Below are the code and all the weights of a small trained network. Each question names an input and a target symbol and asks about switching units off, where a switched-off unit gives its printed mean instead of its output.

import numpy as np


def w(rows, s, z=0):
    codes = np.array(rows[::2]) - 128.0
    scale = np.full(codes.shape[1], s)
    scale[-1] = z or s
    return codes * scale


def norm(h):
    return h / np.sqrt((h * h).mean(-1, keepdims=True) + 1e-5)


def f(y):
    return y / 2 * (1 + np.tanh(0.7978845608 * (y + 0.044715 * y**3)))


def softmax(a):
    e = np.exp(a - a.max(-1, keepdims=True))
    return e / e.sum(-1, keepdims=True)


def log_softmax(a):
    a = a - a.max(-1, keepdims=True)
    return a - np.log(np.exp(a).sum(-1, keepdims=True))


def net(x, mask):
    ids = ['Δαβγεζηθλμξπστφω'.index(c) for c in x.split()]
    T = len(ids)
    res = E[ids] + P[:T]
    r = norm(res)
    for j in range(2):
        rows = slice(3 * j, 3 * j + 3)
        q, k, v = (r @ M[0][rows].T for M in (Q, K, V))
        z = softmax(np.where(np.tri(T) > 0, q @ k.T / 3**0.5, -1e9)) @ v
        o = O[0][rows]
        res = res + np.where(mask[j], z, o[:, -1]) @ o[:, :-1]
    y = f(norm(res) @ A[0][:, :-1].T + A[0][:, -1])
    res = res + np.where(mask[2:10], y, B[0][:, -1]) @ B[0][:, :-1]
    return log_softmax(norm(res)[-1] @ U[:, :-1].T + U[:, -1])


Q, K, V, O, A, B = {}, {}, {}, {}, {}, {}
E = w([
[93,134,194,56],'Δ',
[107,29,102,183],'α',
[67,76,141,139],'β',
[64,76,142,138],'γ',
[171,59,151,52],'ε',
[173,50,149,66],'ζ',
[172,59,147,44],'η',
[114,244,109,66],'θ',
[68,73,141,140],'λ',
[56,67,145,140],'μ',
[168,107,195,39],'ξ',
[169,234,183,152],'π',
[164,155,131,2],'σ',
[132,149,2,86],'τ',
[211,107,186,178],'φ',
[173,227,170,159],'ω',
],0.016)
P = w([
[5,120,168,129],'0',
[22,114,163,127],'1',
[33,120,156,128],'2',
[50,114,153,130],'3',
[63,117,150,130],'4',
[76,116,145,127],'5',
[90,117,142,127],'6',
[103,118,140,128],'7',
[118,122,138,127],'8',
[131,124,136,127],'9',
[145,135,133,124],'10',
[158,142,133,125],'11',
[169,146,131,129],'12',
],0.013)
Q[0] = w([
[122,164,159,164],'head 0',
[133,169,82,194],'head 0',
[64,149,138,227],'head 0',
[130,144,84,124],'head 1',
[91,140,133,117],'head 1',
[72,173,5,228],'head 1',
],0.025)
K[0] = w([
[80,118,123,144],'head 0',
[2,130,104,137],'head 0',
[41,81,79,191],'head 0',
[42,142,122,150],'head 1',
[130,84,124,186],'head 1',
[15,99,166,130],'head 1',
],0.017)
V[0] = w([
[105,8,68,181],'head 0',
[199,38,125,135],'head 0',
[248,81,99,144],'head 0',
[207,61,254,175],'head 1',
[62,209,165,245],'head 1',
[130,87,108,205],'head 1',
],0.0086)
O[0] = w([
[111,200,120,254,135],'head 0',
[83,110,56,181,156],'head 0',
[71,104,96,153,70],'head 0',
[218,89,236,139,184],'head 1',
[240,135,63,109,2],'head 1',
[197,162,132,190,64],'head 1',
],0.0099,0.0068)
A[0] = w([
[103,138,90,86,232],'neuron 0',
[57,174,163,142,116],'neuron 1',
[98,124,183,49,76],'neuron 2',
[136,211,121,95,74],'neuron 3',
[118,34,119,180,209],'neuron 4',
[111,132,8,138,255],'neuron 5',
[114,113,159,132,131],'neuron 6',
[177,150,132,101,144],'neuron 7',
],0.018,0.0088)
B[0] = w([
[155,107,68,133,201],'neuron 0',
[139,142,119,100,202],'neuron 1',
[143,131,127,190,247],'neuron 2',
[64,148,96,138,139],'neuron 3',
[141,197,119,125,242],'neuron 4',
[129,41,133,247,163],'neuron 5',
[123,105,82,75,181],'neuron 6',
[99,179,74,148,144],'neuron 7',
],0.015,0.011)
U = w([
[148,131,136,125,32],'Δ',
[133,145,155,248,251],'α',
[152,155,126,102,59],'β',
[145,146,121,119,53],'γ',
[115,123,151,140,46],'ε',
[87,208,202,153,149],'ζ',
[90,134,149,127,9],'η',
[98,202,43,137,144],'θ',
[124,150,141,117,85],'λ',
[119,146,140,128,98],'μ',
[146,43,226,136,163],'ξ',
[213,148,106,109,145],'π',
[90,59,84,64,109],'σ',
[119,67,71,189,245],'τ',
[236,142,179,169,216],'φ',
[203,138,91,130,235],'ω',
],0.016,0.0026)

Each question gives the input, a string of symbols that net reads in full, and the target symbol t.
The units are the heads (3 rows each of Q, K, V and O) and the neurons (one row each of A and B). Each row of codes is followed by its name. A weight is (code - 128) times the scale printed after its matrix; where a second scale follows, it is the last column's (O, A, B and U).
mask holds one flag per unit, heads first, then neurons. A switched-off unit (its flag False) gives its mean, the last column of its rows in O or B, instead of its output. The means were averaged over made-up inputs and are rounded, as every weight is.
A unit's drop is (log p(t) with every unit on - log p(t) with that unit switched off) / (log p(t) with every unit on - log p(t) with every unit switched off).
The circuit of an input: a set's keep is (log p(t) with only the set's units on - log p(t) with every unit switched off) / (log p(t) with every unit on - log p(t) with every unit switched off). Starting from all 10 units, units are removed one at a time, each time the one whose removal leaves the highest keep (on an exact tie, the one counted first), for as long as the keep stays at least 0.8.
units of the circuit, in order: the units of the circuit, biggest drop first
most important unit: the unit with the biggest drop
k most important neurons: the k neurons with the biggest drops, biggest first
which heads matter: for each layer, one digit per head in row order, 1 if its drop is at least 0.15 and else 0, layers parted by /
input ζ ξ σ α β σ α σ ζ σ μ ε, target σ: most important unit	head 0
input β ξ γ ζ Δ π ζ ξ ε ζ ζ, target ζ: units of the circuit, in order	head 1; neuron 4; head 0; neuron 5
input ε σ η ξ μ ξ μ σ β α θ ζ, target θ: which heads matter	11
input ξ α ζ ω ε π ξ β ζ β τ ε ξ, target τ: 2 most important neurons	neuron 2; neuron 0
input ζ λ ζ α γ ξ η, target ξ: 2 most important neurons	neuron 2; neuron 7
input γ α α σ σ θ ζ σ τ ξ, target τ: units of the circuit, in order	head 1; neuron 5
input σ θ τ Δ, target τ: units of the circuit, in order	head 1; neuron 5
input ε φ α π ζ ε σ σ, target σ: units of the circuit, in order	head 1; head 0
input ζ ξ φ Δ ξ ζ ζ ζ ξ ζ Δ, target ξ: which heads matter	01
input ζ ζ ξ γ ζ θ α φ Δ, target φ: which heads matter	01
input ζ ζ ζ Δ σ ε ξ α φ η, target φ: which heads matter	01
input α ζ ζ ξ α Δ ξ Δ β ξ σ ε, target σ: which heads matter	01
input Δ σ Δ σ β σ ζ ε ζ ζ σ ζ ζ, target σ: units of the circuit, in order	head 0; neuron 5
input ζ σ σ π γ σ ω ζ ξ, target ω: units of the circuit, in order	head 1
input ζ ζ ξ σ λ, target ζ: which heads matter	10
input θ ξ ξ σ φ ξ φ, target φ: which heads matter	01
input ζ ω ζ σ ζ τ ξ ζ ζ ζ ε, target ζ: units of the circuit, in order	head 1; neuron 4; head 0
input Δ ζ ξ α σ γ σ λ σ ξ η, target σ: which heads matter	11
input σ θ β ξ ξ σ θ λ λ ω, target θ: 4 most important neurons	neuron 3; neuron 7; neuron 2; neuron 5
input τ ξ β τ ζ β ζ ζ ε ζ ζ, target ζ: 2 most important neurons	neuron 4; neuron 0
input ξ ζ π ζ σ β θ ξ φ β, target φ: units of the circuit, in order	head 1
input τ ζ σ Δ, target σ: units of the circuit, in order	head 1; neuron 4; head 0
input ξ α α ζ σ Δ σ η ε γ, target ζ: which heads matter	00
